Below are the code and all the weights of a small trained network. Each question names an input and a class and asks about switching units off, where a switched-off unit gives its printed mean instead of its output.

import numpy as np


def w(rows, s, z=0):
    codes = np.array(rows[::2]) - 128.0
    scale = np.full(codes.shape[1], s)
    scale[-1] = z or s
    return codes * scale


def f(y):
    return np.maximum(y, 0)


def log_softmax(a):
    a = a - a.max(-1, keepdims=True)
    return a - np.log(np.exp(a).sum(-1, keepdims=True))


def net(x, mask):
    res = np.array(x, float).reshape(1, 3) / 4 @ E
    y = f(res @ A[0][:, :-1].T + A[0][:, -1])
    res = res + np.where(mask, y, B[0][:, -1]) @ B[0][:, :-1]
    return log_softmax(res[-1] @ U[:, :-1].T + U[:, -1])


A, B = {}, {}
E = w([
[76,86,194],'x0',
[41,148,49],'x1',
[151,2,74],'x2',
],0.0085)
A[0] = w([
[149,182,116,102],'n1',
[194,220,72,96],'n2',
[165,119,210,70],'n3',
[81,216,185,93],'n4',
[75,189,129,90],'n5',
[112,157,63,91],'n6',
[198,184,39,181],'n7',
[158,116,86,113],'n8',
[67,83,194,112],'n9',
[21,153,54,95],'n10',
[181,106,222,130],'n11',
[110,111,134,253],'n12',
[248,177,66,83],'n13',
[129,56,109,65],'n14',
[143,237,102,93],'n15',
[140,183,188,156],'n16',
[142,111,109,96],'n17',
[29,113,226,104],'n18',
[156,72,39,61],'n19',
[4,117,124,96],'n20',
],0.012,0.0065)
B[0] = w([
[134,88,168,167],'n1',
[67,96,173,210],'n2',
[148,164,215,178],'n3',
[179,55,111,214],'n4',
[120,93,140,182],'n5',
[149,172,180,174],'n6',
[58,198,67,254],'n7',
[126,86,165,168],'n8',
[52,143,155,193],'n9',
[194,194,186,223],'n10',
[175,196,142,224],'n11',
[86,163,3,245],'n12',
[95,203,219,212],'n13',
[148,53,189,188],'n14',
[149,52,149,215],'n15',
[147,83,76,208],'n16',
[124,103,157,145],'n17',
[42,116,167,208],'n18',
[147,33,222,209],'n19',
[165,192,174,198],'n20',
],0.022,0.007)
U = w([
[211,209,118,124],'0',
[68,139,100,232],'1',
[137,70,107,1],'2',
[89,162,6,192],'3',
],0.016,0.0038)

Each question gives the input, the list of numbers given to net, and the class t.
The units are the neurons (one row each of A and B). Each row of codes is followed by its name. A weight is (code - 128) times the scale printed after its matrix; where a second scale follows, it is the last column's (A, B and U).
mask holds one flag per neuron, in row order. A switched-off neuron (its flag False) gives its mean, the last column of its row in B, instead of its output. The means were averaged over made-up inputs and are rounded, as every weight is.
A unit's drop is (log p(t) with every unit on - log p(t) with that unit switched off) / (log p(t) with every unit on - log p(t) with every unit switched off).
The circuit of an input: a set's keep is (log p(t) with only the set's units on - log p(t) with every unit switched off) / (log p(t) with every unit on - log p(t) with every unit switched off). Starting from the 12 units with the biggest drops (on a tie, the unit counted first), units are removed one at a time, each time the one whose removal leaves the highest keep (on an exact tie, the one counted first), for as long as the keep stays at least 0.8.
circuit, biggest first: the units of the circuit, biggest drop first
top k neurons: the k neurons with the biggest drops, biggest first
drop of u: that unit's drop, to one decimal
input [-7,-6,5], class 1: circuit, biggest first => (n7)
input [-7,-2,6], class 1: top 3 neurons => (n7; n13; n4)
input [1,3,2], class 3: top 4 neurons => (n11; n13; n3; n12)
input [-6,-1,-1], class 1: top 3 neurons => (n13; n2; n12)
input [-3,2,6], class 2: top 2 neurons => (n19; n14)
input [-5,-3,3], class 1: circuit, biggest first => (n10; n7)
input [4,-7,7], class 0: top 2 neurons => (n11; n3)
input [8,8,-8], class 0: top 2 neurons => (n10; n20)
input [-3,2,-3], class 3: circuit, biggest first => (n19; n7)
input [3,2,-5], class 2: top 2 neurons => (n4; n7)
input [-6,-5,1], class 1: top 4 neurons => (n10; n2; n7; n20)
input [-3,3,-1], class 3: top 2 neurons => (n19; n7)
input [-4,6,-7], class 2: top 2 neurons => (n15; n2)
input [3,5,8], class 2: circuit, biggest first => (n19)
input [-8,-3,8], class 1: top 2 neurons => (n7; n13)
input [-4,5,7], class 2: drop of n14 => 0.2
input [-3,8,5], class 0: drop of n10 => 0.2
input [-1,4,-3], class 0: drop of n10 => 0.7
